Below is a small trained network, with its code and all its weights. Each question gives an input and a class and asks what happens when units are switched off, that is, made to give their printed mean instead of their output.

import numpy as np


def w(rows, s, z=0):
    codes = np.array(rows[::2]) - 128.0
    scale = np.full(codes.shape[1], s)
    scale[-1] = z or s
    return codes * scale


def norm(h):
    return h / np.sqrt((h * h).mean(-1, keepdims=True) + 1e-5)


def f(y):
    return np.maximum(y, 0)


def log_softmax(a):
    a = a - a.max(-1, keepdims=True)
    return a - np.log(np.exp(a).sum(-1, keepdims=True))


def net(x, mask):
    res = np.array(x, float).reshape(1, 4) / 4 @ E
    u = 0
    for l in range(4):
        y = f(norm(res) @ A[l][:, :-1].T + A[l][:, -1])
        res = res + np.where(mask[u : u + 6], y, B[l][:, -1]) @ B[l][:, :-1]
        u += 6
    return log_softmax(norm(res)[-1] @ U[:, :-1].T + U[:, -1])


A, B = {}, {}
E = w([
[16,156,60,89],'x0',
[175,71,128,246],'x1',
[68,69,153,100],'x2',
[195,153,66,77],'x3',
],0.011)
A[0] = w([
[129,110,185,171,117],'0.n0',
[146,154,249,119,2],'0.n1',
[114,123,125,131,73],'0.n2',
[211,101,139,166,172],'0.n3',
[50,79,101,176,34],'0.n4',
[99,57,175,91,27],'0.n5',
],0.015,0.003)
B[0] = w([
[161,92,151,167,209],'0.n0',
[124,250,169,232,206],'0.n1',
[118,129,119,140,134],'0.n2',
[221,69,120,98,254],'0.n3',
[30,120,72,144,208],'0.n4',
[75,230,182,211,186],'0.n5',
],0.014,0.0069)
A[1] = w([
[97,177,26,59,129],'1.n0',
[138,172,105,134,17],'1.n1',
[93,166,75,123,121],'1.n2',
[198,246,13,79,226],'1.n3',
[147,247,68,41,4],'1.n4',
[46,87,168,135,93],'1.n5',
],0.013,0.003)
B[1] = w([
[52,104,154,164,234],'1.n0',
[122,149,146,110,141],'1.n1',
[93,105,146,82,194],'1.n2',
[160,165,156,5,254],'1.n3',
[122,6,231,139,213],'1.n4',
[178,172,90,96,182],'1.n5',
],0.023,0.0084)
A[2] = w([
[13,116,9,122,75],'2.n0',
[137,158,77,175,61],'2.n1',
[140,30,83,126,93],'2.n2',
[162,110,109,162,6],'2.n3',
[224,14,111,219,89],'2.n4',
[189,103,110,65,190],'2.n5',
],0.014,0.0018)
B[2] = w([
[79,160,3,184,226],'2.n0',
[122,116,142,53,144],'2.n1',
[139,169,121,118,165],'2.n2',
[115,104,158,129,157],'2.n3',
[121,7,148,162,254],'2.n4',
[108,178,83,166,201],'2.n5',
],0.024,0.0082)
A[3] = w([
[177,198,148,187,159],'3.n0',
[122,91,166,127,118],'3.n1',
[248,208,91,96,145],'3.n2',
[198,103,156,122,178],'3.n3',
[141,220,199,161,92],'3.n4',
[198,99,64,32,3],'3.n5',
],0.016,0.0019)
B[3] = w([
[76,159,166,139,210],'3.n0',
[165,119,130,137,237],'3.n1',
[227,131,119,108,224],'3.n2',
[116,99,98,148,254],'3.n3',
[172,191,174,117,230],'3.n4',
[111,138,4,86,192],'3.n5',
],0.025,0.0053)
U = w([
[155,6,116,190,199],'0',
[195,187,161,104,110],'1',
[146,163,103,181,2],'2',
[95,242,200,172,159],'3',
[211,129,23,71,152],'4',
[16,172,8,195,179],'5',
[58,71,234,25,115],'6',
],0.016,0.0069)

Each question gives the input, the list of numbers given to net, and the class t.
The units are the neurons (one row each of A and B). Each row of codes is followed by its name. A weight is (code - 128) times the scale printed after its matrix; where a second scale follows, it is the last column's (A, B and U).
mask holds one flag per neuron, layer by layer. A switched-off neuron (its flag False) gives its mean, the last column of its row in B, instead of its output. The means were averaged over made-up inputs and are rounded, as every weight is.
A unit's drop is (log p(t) with every unit on - log p(t) with that unit switched off) / (log p(t) with every unit on - log p(t) with every unit switched off).
The circuit of an input: a set's keep is (log p(t) with only the set's units on - log p(t) with every unit switched off) / (log p(t) with every unit on - log p(t) with every unit switched off). Starting from the 12 units with the biggest drops (on a tie, the unit counted first), units are removed one at a time, each time the one whose removal leaves the highest keep (on an exact tie, the one counted first), for as long as the keep stays at least 0.8.
units of the circuit, in order: the units of the circuit, biggest drop first
most important unit: the unit with the biggest drop
top k neurons: the k neurons with the biggest drops, biggest first
k most important neurons of layer l: the k neurons of layer l with the biggest drops, biggest first
drop when u is switched off: that unit's drop, to one decimal
input [-7,-4,2,-3], class 3: most important unit	0.n1
input [5,4,-5,4], class 6: 3 most important neurons of layer 1	1.n0; 1.n4; 1.n5
input [-6,-1,7,6], class 4: top 3 neurons	1.n0; 0.n0; 1.n4
input [-7,-3,-7,-3], class 1: top 4 neurons	0.n1; 1.n4; 3.n2; 1.n0
input [-6,-3,0,2], class 4: top 3 neurons	3.n2; 0.n3; 1.n0
input [3,4,-3,-3], class 5: top 2 neurons	0.n4; 1.n4
input [8,3,-2,4], class 6: top 2 neurons	1.n3; 1.n4
input [1,7,3,8], class 4: top 3 neurons	1.n4; 0.n0; 1.n0
input [-4,-2,-2,0], class 1: top 2 neurons	0.n1; 3.n2
input [1,0,-2,-3], class 5: top 2 neurons	0.n4; 1.n3
input [-6,-5,1,2], class 1: top 2 neurons	0.n1; 3.n2
input [7,-7,3,-3], class 5: drop when 1.n3 is switched off	0.2
input [4,-7,-3,-8], class 5: drop when 1.n3 is switched off	0.5
input [-2,-6,-8,4], class 6: units of the circuit, in order	1.n4
input [-7,-4,0,-8], class 3: drop when 0.n1 is switched off	0.9
input [-5,-1,5,6], class 4: 2 most important neurons of layer 3	3.n5; 3.n2
input [-3,-8,-5,2], class 6: 2 most important neurons of layer 1	1.n4; 1.n3
input [-3,3,-3,4], class 4: 2 most important neurons of layer 1	1.n4; 1.n0
